Here is a tiny trained network, its code and every weight. The questions are about switching its units off for an input and a class, where a switched-off unit gives its printed mean instead of its output.

import numpy as np


def w(rows, s, z=0):
    codes = np.array(rows[::2]) - 128.0
    scale = np.full(codes.shape[1], s)
    scale[-1] = z or s
    return codes * scale


def f(y):
    return y / 2 * (1 + np.tanh(0.7978845608 * (y + 0.044715 * y**3)))


def log_softmax(a):
    a = a - a.max(-1, keepdims=True)
    return a - np.log(np.exp(a).sum(-1, keepdims=True))


def net(x, mask):
    res = np.array(x, float).reshape(1, 7) / 4 @ E
    y = f(res @ A[0][:, :-1].T + A[0][:, -1])
    res = res + np.where(mask, y, B[0][:, -1]) @ B[0][:, :-1]
    return log_softmax(res[-1] @ U[:, :-1].T + U[:, -1])


A, B = {}, {}
E = w([
[121,110,128,154,112,150,130,138,114],'x0',
[207,52,173,189,239,73,40,195,135],'x1',
[99,115,145,132,116,171,103,131,133],'x2',
[144,141,131,122,121,117,129,136,131],'x3',
[84,131,196,162,63,2,52,68,5],'x4',
[66,252,34,189,172,128,88,201,94],'x5',
[133,125,114,112,133,117,127,123,122],'x6',
],0.0059)
A[0] = w([
[176,86,59,113,206,216,231,192,216,5],'N1',
[188,63,124,143,221,113,43,178,108,166],'N2',
[183,57,159,174,217,90,42,185,149,138],'N3',
[135,35,166,102,111,126,154,57,171,130],'N4',
[73,183,114,73,68,154,194,78,115,132],'N5',
[63,155,72,78,49,148,207,73,126,158],'N6',
[94,201,88,64,59,149,181,84,115,209],'N7',
[121,177,92,118,30,139,219,78,96,149],'N8',
[80,120,203,195,54,1,53,48,17,52],'N9',
[78,193,60,147,134,138,61,184,133,129],'N10',
[148,13,199,74,111,133,191,73,164,158],'N11',
[196,77,148,171,190,92,75,198,125,127],'N12',
[71,214,65,157,183,136,111,182,94,150],'N13',
[81,205,52,153,186,155,86,158,91,139],'N14',
[197,47,178,88,100,156,162,58,132,139],'N15',
[147,51,187,51,93,128,131,110,164,159],'N16',
],0.0055,0.0013)
B[0] = w([
[187,184,196,7,211,238,105,31,29,241],'N1',
[41,39,150,125,163,91,189,181,154,203],'N2',
[46,41,165,106,182,102,168,160,197,214],'N3',
[166,169,67,184,64,85,38,106,112,172],'N4',
[71,41,158,151,163,136,166,141,160,194],'N5',
[82,44,196,132,141,83,204,152,172,209],'N6',
[49,87,179,152,149,57,166,142,175,205],'N7',
[67,86,155,127,183,103,159,139,155,196],'N8',
[165,190,158,18,180,245,135,60,37,255],'N9',
[135,166,64,146,74,109,67,148,132,179],'N10',
[221,147,2,206,41,85,66,137,131,200],'N11',
[87,52,184,109,196,118,186,157,181,195],'N12',
[196,182,49,209,89,80,65,136,139,195],'N13',
[179,175,84,170,57,87,83,142,123,190],'N14',
[185,176,82,209,69,70,75,140,117,184],'N15',
[154,176,74,175,118,94,77,151,172,174],'N16',
],0.0054,0.0063)
U = w([
[28,45,176,150,168,61,210,151,199,204],'0',
[208,194,32,241,93,63,63,131,142,166],'1',
[175,187,174,1,182,233,139,76,58,1],'2',
],0.0083,0.0014)

Each question gives the input, the list of numbers given to net, and the class t.
The units are the neurons (one row each of A and B). Each row of codes is followed by its name. A weight is (code - 128) times the scale printed after its matrix; where a second scale follows, it is the last column's (A, B and U).
mask holds one flag per neuron, in row order. A switched-off neuron (its flag False) gives its mean, the last column of its row in B, instead of its output. The means were averaged over made-up inputs and are rounded, as every weight is.
A unit's drop is (log p(t) with every unit on - log p(t) with that unit switched off) / (log p(t) with every unit on - log p(t) with every unit switched off).
The circuit of an input: a set's keep is (log p(t) with only the set's units on - log p(t) with every unit switched off) / (log p(t) with every unit on - log p(t) with every unit switched off). Starting from the 12 units with the biggest drops (on a tie, the unit counted first), units are removed one at a time, each time the one whose removal leaves the highest keep (on an exact tie, the one counted first), for as long as the keep stays at least 0.8.
units of the circuit, in order: the units of the circuit, biggest drop first
k most important neurons: the k neurons with the biggest drops, biggest first
drop of u: that unit's drop, to one decimal
input [5,2,6,4,-6,-2,-4], class 2: units of the circuit, in order => N1
input [-6,2,-4,8,6,-5,-8], class 2: 2 most important neurons => N9; N13
input [6,-6,-4,-4,3,-7,-2], class 1: 3 most important neurons => N11; N15; N4
input [6,7,0,-5,-3,7,3], class 0: 4 most important neurons => N3; N2; N12; N11
input [8,-4,3,-4,-6,-6,5], class 1: units of the circuit, in order => N11; N15
input [7,-1,-6,-1,-8,-8,-4], class 1: 2 most important neurons => N11; N15
input [2,7,-3,4,4,7,1], class 0: 4 most important neurons => N3; N2; N12; N11
input [7,-1,3,2,8,6,-4], class 2: 2 most important neurons => N9; N11
input [-8,-5,1,4,-5,4,1], class 0: 2 most important neurons => N9; N7
input [2,-8,6,2,7,0,5], class 0: 4 most important neurons => N7; N6; N1; N5
input [4,8,0,4,7,7,0], class 0: 3 most important neurons => N3; N2; N12
input [5,8,-7,8,-8,7,2], class 0: 2 most important neurons => N2; N3
input [-2,-5,-6,-3,-1,-8,6], class 1: drop of N11 => 0.2
input [-2,-7,-8,-4,-1,3,6], class 0: drop of N10 => 0.0
input [-2,2,-8,-7,4,-1,-8], class 2: units of the circuit, in order => N9
input [6,3,6,4,-5,1,1], class 2: drop of N6 => 0.1
